Here is a tiny trained network, its code and every weight. The questions are about switching its units off for an input and a target symbol, where a switched-off unit gives its printed mean instead of its output.

import numpy as np


def w(rows, s, z=0):
    codes = np.array(rows[::2]) - 128.0
    scale = np.full(codes.shape[1], s)
    scale[-1] = z or s
    return codes * scale


def f(y):
    return np.maximum(y, 0)


def softmax(a):
    e = np.exp(a - a.max(-1, keepdims=True))
    return e / e.sum(-1, keepdims=True)


def log_softmax(a):
    a = a - a.max(-1, keepdims=True)
    return a - np.log(np.exp(a).sum(-1, keepdims=True))


def net(x, mask):
    ids = ['ΓΩαπτψ'.index(c) for c in x.split()]
    T = len(ids)
    res = E[ids] + P[:T]
    u = 0
    for l in range(3):
        r = res
        for j in range(2):
            rows = slice(2 * j, 2 * j + 2)
            q, k, v = (r @ M[l][rows].T for M in (Q, K, V))
            z = softmax(np.where(np.tri(T) > 0, q @ k.T / 2**0.5, -1e9)) @ v
            o = O[l][rows]
            res = res + np.where(mask[u + j], z, o[:, -1]) @ o[:, :-1]
        u += 2
        y = f(res @ A[l][:, :-1].T + A[l][:, -1])
        res = res + np.where(mask[u : u + 4], y, B[l][:, -1]) @ B[l][:, :-1]
        u += 4
    return log_softmax(res[-1] @ U[:, :-1].T + U[:, -1])


Q, K, V, O, A, B = {}, {}, {}, {}, {}, {}
E = w([
[12,116,246,208,91,129,64],'Γ',
[151,128,71,78,233,117,60],'Ω',
[171,204,128,103,97,69,104],'α',
[124,89,90,175,50,181,133],'π',
[109,108,144,112,162,41,202],'τ',
[117,105,87,66,126,234,145],'ψ',
],0.011)
P = w([
[105,253,102,218,176,192,175],'0',
[174,47,224,58,105,66,133],'1',
[176,46,186,90,104,54,104],'2',
[171,50,173,103,111,47,89],'3',
[141,141,157,126,112,129,143],'4',
[136,146,143,142,122,131,136],'5',
[129,145,126,144,129,126,131],'6',
[126,131,119,143,131,110,115],'7',
[125,131,103,150,134,102,106],'8',
[119,132,97,159,140,100,100],'9',
[111,141,90,159,146,102,104],'10',
[111,140,86,166,156,99,97],'11',
[99,141,89,165,163,93,100],'12',
],0.0066)
Q[0] = w([
[200,132,178,82,128,56,120],'0.h1',
[213,156,151,36,152,91,165],'0.h1',
[47,254,88,182,159,185,195],'0.h2',
[89,153,129,199,125,23,78],'0.h2',
],0.0058)
K[0] = w([
[220,144,54,107,151,162,162],'0.h1',
[201,123,87,88,99,69,145],'0.h1',
[103,2,134,36,72,66,47],'0.h2',
[60,153,206,185,134,84,70],'0.h2',
],0.0065)
V[0] = w([
[126,171,158,130,121,113,62],'0.h1',
[207,133,59,70,103,138,187],'0.h1',
[255,178,15,105,89,101,157],'0.h2',
[109,161,144,97,101,181,5],'0.h2',
],0.0081)
O[0] = w([
[130,139,146,120,189,120,66,252],'0.h1',
[206,104,133,180,113,203,213,45],'0.h1',
[255,148,149,231,137,168,178,31],'0.h2',
[165,119,150,90,111,193,3,249],'0.h2',
],0.0076,0.0014)
A[0] = w([
[130,144,167,199,88,74,148,187],'0.n1',
[54,76,192,133,11,100,121,253],'0.n2',
[158,109,201,254,60,164,211,92],'0.n3',
[67,123,241,216,41,171,109,197],'0.n4',
],0.007,0.0037)
B[0] = w([
[138,152,169,156,83,85,208,183],'0.n1',
[108,68,182,143,136,112,102,255],'0.n2',
[62,124,1,111,173,79,80,171],'0.n3',
[150,88,160,188,111,83,29,199],'0.n4',
],0.0086,0.0054)
Q[1] = w([
[94,92,15,132,196,137,157],'1.h1',
[207,163,216,185,4,147,224],'1.h1',
[94,113,78,252,112,185,143],'1.h2',
[49,105,76,154,54,155,191],'1.h2',
],0.0047)
K[1] = w([
[85,19,190,202,96,132,96],'1.h1',
[254,180,93,144,44,145,226],'1.h1',
[128,68,39,243,120,66,75],'1.h2',
[179,45,117,136,152,89,117],'1.h2',
],0.0054)
V[1] = w([
[95,63,176,199,137,80,92],'1.h1',
[75,208,198,140,11,166,140],'1.h1',
[132,3,168,191,154,110,54],'1.h2',
[193,102,65,88,242,123,169],'1.h2',
],0.005)
O[1] = w([
[120,100,95,45,144,154,175,255],'1.h1',
[26,232,187,131,3,212,185,126],'1.h1',
[139,39,19,161,99,98,162,183],'1.h2',
[181,91,161,49,184,157,183,114],'1.h2',
],0.0054,0.011)
A[1] = w([
[214,139,156,114,77,161,207,118],'1.n1',
[78,95,100,63,192,121,41,157],'1.n2',
[162,71,130,104,89,254,154,252],'1.n3',
[188,89,113,97,134,180,231,66],'1.n4',
],0.0068,0.0035)
B[1] = w([
[228,255,165,135,162,199,242,144],'1.n1',
[104,218,124,49,123,146,57,255],'1.n2',
[155,9,47,86,97,193,127,176],'1.n3',
[23,34,72,189,186,149,144,156],'1.n4',
],0.0063,0.0096)
Q[2] = w([
[127,255,89,112,102,120,119],'2.h1',
[195,45,138,229,200,152,173],'2.h1',
[184,84,237,147,82,88,119],'2.h2',
[159,52,176,177,47,66,134],'2.h2',
],0.0059)
K[2] = w([
[220,136,75,53,146,149,218],'2.h1',
[111,117,254,158,62,58,88],'2.h1',
[162,135,71,156,189,115,156],'2.h2',
[187,125,69,158,118,121,175],'2.h2',
],0.0088)
V[2] = w([
[140,119,112,115,29,251,202],'2.h1',
[60,89,231,146,54,231,72],'2.h1',
[124,142,164,253,55,92,64],'2.h2',
[55,58,239,75,89,90,92],'2.h2',
],0.0044)
O[2] = w([
[128,51,160,149,98,209,148,88],'2.h1',
[107,151,245,106,146,195,89,134],'2.h1',
[139,163,98,175,3,56,135,164],'2.h2',
[168,165,156,220,171,110,137,245],'2.h2',
],0.0057,0.011)
A[2] = w([
[147,60,44,131,81,199,253,2],'2.n1',
[200,123,114,115,130,159,211,239],'2.n2',
[168,98,232,220,158,60,118,87],'2.n3',
[136,234,213,46,179,103,167,162],'2.n4',
],0.0066,0.0011)
B[2] = w([
[138,112,255,162,132,175,153,253],'2.n1',
[143,222,156,144,93,112,145,219],'2.n2',
[212,147,108,186,205,68,156,207],'2.n3',
[140,89,108,169,21,167,23,229],'2.n4',
],0.0076,0.0044)
U = w([
[60,132,122,16,15,156,135,122],'Γ',
[204,130,84,50,248,138,85,119],'Ω',
[233,250,172,253,99,144,89,58],'α',
[106,17,28,221,31,109,115,44],'π',
[24,152,177,137,207,40,255,254],'τ',
[151,58,210,157,133,222,133,208],'ψ',
],0.0068,0.0033)

Each question gives the input, a string of symbols that net reads in full, and the target symbol t.
The units are the heads (2 rows each of Q, K, V and O) and the neurons (one row each of A and B). Each row of codes is followed by its name. A weight is (code - 128) times the scale printed after its matrix; where a second scale follows, it is the last column's (O, A, B and U).
mask holds one flag per unit, layer by layer, with each layer's heads first. A switched-off unit (its flag False) gives its mean, the last column of its rows in O or B, instead of its output. The means were averaged over made-up inputs and are rounded, as every weight is.
A unit's drop is (log p(t) with every unit on - log p(t) with that unit switched off) / (log p(t) with every unit on - log p(t) with every unit switched off).
The circuit of an input: a set's keep is (log p(t) with only the set's units on - log p(t) with every unit switched off) / (log p(t) with every unit on - log p(t) with every unit switched off). Starting from the 12 units with the biggest drops (on a tie, the unit counted first), units are removed one at a time, each time the one whose removal leaves the highest keep (on an exact tie, the one counted first), for as long as the keep stays at least 0.8.
circuit, biggest first: the units of the circuit, biggest drop first
unit that matters most: the unit with the biggest drop
k most important neurons: the k neurons with the biggest drops, biggest first
top k neurons in layer l: the k neurons of layer l with the biggest drops, biggest first
heads that matter: for each layer, one digit per head in row order, 1 if its drop is at least 0.15 and else 0, layers parted by /
input Γ Γ Γ π, target Γ: circuit, biggest first -> (0.h2)
input τ π Γ α, target τ: heads that matter -> 01 / 00 / 10
input π Γ ψ, target π: circuit, biggest first -> (2.h2; 1.h2; 0.n4)
input τ ψ Ω Γ, target τ: 3 most important neurons -> (1.n4; 1.n3; 1.n2)
input Γ τ π π Γ ψ Ω ψ, target ψ: heads that matter -> 11 / 10 / 10
input α τ π ψ τ α α Γ α Γ, target Γ: circuit, biggest first -> (0.h2; 0.h1; 1.n2)
input Γ ψ Ω, target Γ: circuit, biggest first -> (0.h2; 1.h1)
input α π α Ω τ π Γ τ Γ Γ, target Γ: heads that matter -> 01 / 00 / 00
input Γ Ω α τ, target Γ: heads that matter -> 01 / 10 / 00
input α α α Γ Ω α α π ψ, target α: top 2 neurons in layer 0 -> (0.n3; 0.n2)
input α ψ α Γ, target α: 4 most important neurons -> (0.n4; 2.n3; 0.n2; 0.n3)
input α ψ π π π Γ, target π: circuit, biggest first -> (0.n4; 1.h2)
input α ψ ψ π π α α Γ Ω, target α: 3 most important neurons -> (0.n2; 0.n3; 2.n1)
input α Γ ψ, target α: circuit, biggest first -> (2.h2; 0.n4; 0.h2; 0.n2)
input τ α α Γ, target τ: top 3 neurons in layer 0 -> (0.n1; 0.n2; 0.n3)
input Γ ψ π Ω α α α α Ω τ, target α: unit that matters most -> 2.h1
input ψ Ω Γ α Ω ψ ψ α α ψ Ω τ, target α: heads that matter -> 10 / 10 / 10
input τ Ω Γ τ Ω Ω π α π, target Ω: heads that matter -> 11 / 10 / 11
input Ω ψ Γ ψ Ω, target ψ: 3 most important neurons -> (1.n3; 0.n4; 2.n1)
input ψ π Γ Γ Γ α, target Γ: unit that matters most -> 1.h1
input π Γ τ π π τ π α, target π: top 2 neurons in layer 2 -> (2.n1; 2.n2)
